Here is a tiny trained network, its code and every weight. The questions are about switching its units off for an input and a class, where a switched-off unit gives its printed mean instead of its output.

import numpy as np


def w(rows, s, z=0):
    codes = np.array(rows[::2]) - 128.0
    scale = np.full(codes.shape[1], s)
    scale[-1] = z or s
    return codes * scale


def norm(h):
    return h / np.sqrt((h * h).mean(-1, keepdims=True) + 1e-5)


def f(y):
    return y / 2 * (1 + np.tanh(0.7978845608 * (y + 0.044715 * y**3)))


def log_softmax(a):
    a = a - a.max(-1, keepdims=True)
    return a - np.log(np.exp(a).sum(-1, keepdims=True))


def net(x, mask):
    res = np.array(x, float).reshape(1, 2) / 4 @ E
    u = 0
    for l in range(4):
        y = f(norm(res) @ A[l][:, :-1].T + A[l][:, -1])
        res = res + np.where(mask[u : u + 7], y, B[l][:, -1]) @ B[l][:, :-1]
        u += 7
    return log_softmax(norm(res)[-1] @ U[:, :-1].T + U[:, -1])


A, B = {}, {}
E = w([
[170,102,127,253],'x0',
[171,37,102,67],'x1',
],0.013)
A[0] = w([
[112,161,141,137,210],'L0N1',
[122,152,156,99,131],'L0N2',
[112,149,108,92,88],'L0N3',
[175,84,158,147,252],'L0N4',
[195,90,141,133,189],'L0N5',
[249,82,117,152,122],'L0N6',
[102,148,105,76,119],'L0N7',
],0.019,0.002)
B[0] = w([
[60,66,110,164,173],'L0N1',
[109,145,46,101,160],'L0N2',
[168,132,113,117,163],'L0N3',
[169,128,62,109,206],'L0N4',
[107,118,30,216,203],'L0N5',
[85,48,20,187,254],'L0N6',
[244,169,126,50,192],'L0N7',
],0.011,0.0097)
A[1] = w([
[156,103,182,61,150],'L1N1',
[65,198,202,19,116],'L1N2',
[159,102,97,164,73],'L1N3',
[116,241,148,166,133],'L1N4',
[103,43,112,172,129],'L1N5',
[74,67,233,208,100],'L1N6',
[255,165,139,188,255],'L1N7',
],0.0099,0.0046)
B[1] = w([
[169,190,121,165,161],'L1N1',
[191,87,115,124,223],'L1N2',
[163,90,157,133,168],'L1N3',
[92,111,133,98,182],'L1N4',
[152,143,118,196,252],'L1N5',
[107,190,139,120,191],'L1N6',
[165,153,118,10,230],'L1N7',
],0.013,0.0045)
A[2] = w([
[186,187,136,55,1],'L2N1',
[153,49,43,187,107],'L2N2',
[152,170,179,152,42],'L2N3',
[138,91,90,128,82],'L2N4',
[84,91,138,212,231],'L2N5',
[4,107,161,88,12],'L2N6',
[162,65,112,82,34],'L2N7',
],0.011,0.0009)
B[2] = w([
[238,228,86,98,194],'L2N1',
[131,82,206,186,254],'L2N2',
[108,127,24,76,126],'L2N3',
[84,156,181,163,164],'L2N4',
[127,244,164,1,198],'L2N5',
[121,66,160,83,143],'L2N6',
[36,215,45,164,164],'L2N7',
],0.0081,0.0085)
A[3] = w([
[82,110,115,221,141],'L3N1',
[12,101,176,48,249],'L3N2',
[142,150,150,75,169],'L3N3',
[210,157,127,108,103],'L3N4',
[178,24,104,115,113],'L3N5',
[208,75,155,108,143],'L3N6',
[172,78,233,183,40],'L3N7',
],0.011,0.0022)
B[3] = w([
[124,113,149,22,253],'L3N1',
[179,29,161,130,189],'L3N2',
[248,110,55,160,176],'L3N3',
[255,89,104,79,195],'L3N4',
[31,179,112,194,204],'L3N5',
[127,112,59,214,148],'L3N6',
[224,155,212,151,124],'L3N7',
],0.0089,0.0054)
U = w([
[170,150,201,195,109],'0',
[190,169,75,87,187],'1',
[87,38,166,102,120],'2',
[117,124,148,109,38],'3',
[82,224,147,140,141],'4',
[120,121,156,113,2],'5',
[2,146,223,118,115],'6',
[103,78,44,213,165],'7',
],0.02,0.0099)

Each question gives the input, the list of numbers given to net, and the class t.
The units are the neurons (one row each of A and B). Each row of codes is followed by its name. A weight is (code - 128) times the scale printed after its matrix; where a second scale follows, it is the last column's (A, B and U).
mask holds one flag per neuron, layer by layer. A switched-off neuron (its flag False) gives its mean, the last column of its row in B, instead of its output. The means were averaged over made-up inputs and are rounded, as every weight is.
A unit's drop is (log p(t) with every unit on - log p(t) with that unit switched off) / (log p(t) with every unit on - log p(t) with every unit switched off).
unit that matters most: the unit with the biggest drop
k most important neurons: the k neurons with the biggest drops, biggest first
top k neurons in layer l: the k neurons of layer l with the biggest drops, biggest first
drop when u is switched off: that unit's drop, to one decimal
input [-1,-2], class 2: unit that matters most => L0N1
input [2,-3], class 6: 2 most important neurons => (L0N7; L0N1)
input [-2,-6], class 2: top 3 neurons in layer 0 => (L0N1; L0N6; L0N5)
input [-3,-8], class 2: 4 most important neurons => (L0N1; L3N2; L0N6; L0N5)
input [4,-4], class 4: top 3 neurons in layer 0 => (L0N7; L0N1; L0N6)
input [7,-5], class 4: top 3 neurons in layer 2 => (L2N1; L2N5; L2N3)
input [-1,-7], class 6: 2 most important neurons => (L0N1; L0N7)
input [1,-1], class 4: 3 most important neurons => (L0N7; L0N6; L1N6)
input [-4,-8], class 2: 2 most important neurons => (L0N1; L1N4)
input [7,-8], class 4: 2 most important neurons => (L0N7; L2N2)
input [2,-4], class 6: 3 most important neurons => (L0N7; L0N1; L1N6)
input [3,-4], class 6: top 4 neurons in layer 0 => (L0N7; L0N1; L0N4; L0N5)
input [6,-8], class 6: 2 most important neurons => (L0N7; L2N1)
input [-1,-5], class 2: unit that matters most => L3N2
input [7,-3], class 0: 2 most important neurons => (L2N2; L3N7)
input [8,-6], class 4: top 2 neurons in layer 1 => (L1N6; L1N2)
input [0,-2], class 6: top 2 neurons in layer 0 => (L0N1; L0N7)
input [1,-4], class 6: top 2 neurons in layer 0 => (L0N7; L0N1)
input [3,-7], class 6: drop when L0N7 is switched off => 0.3
input [-1,-3], class 2: drop when L0N1 is switched off => 0.6
input [0,-4], class 6: drop when L0N7 is switched off => 0.3
input [6,-3], class 0: top neuron in layer 0 => (L0N7)
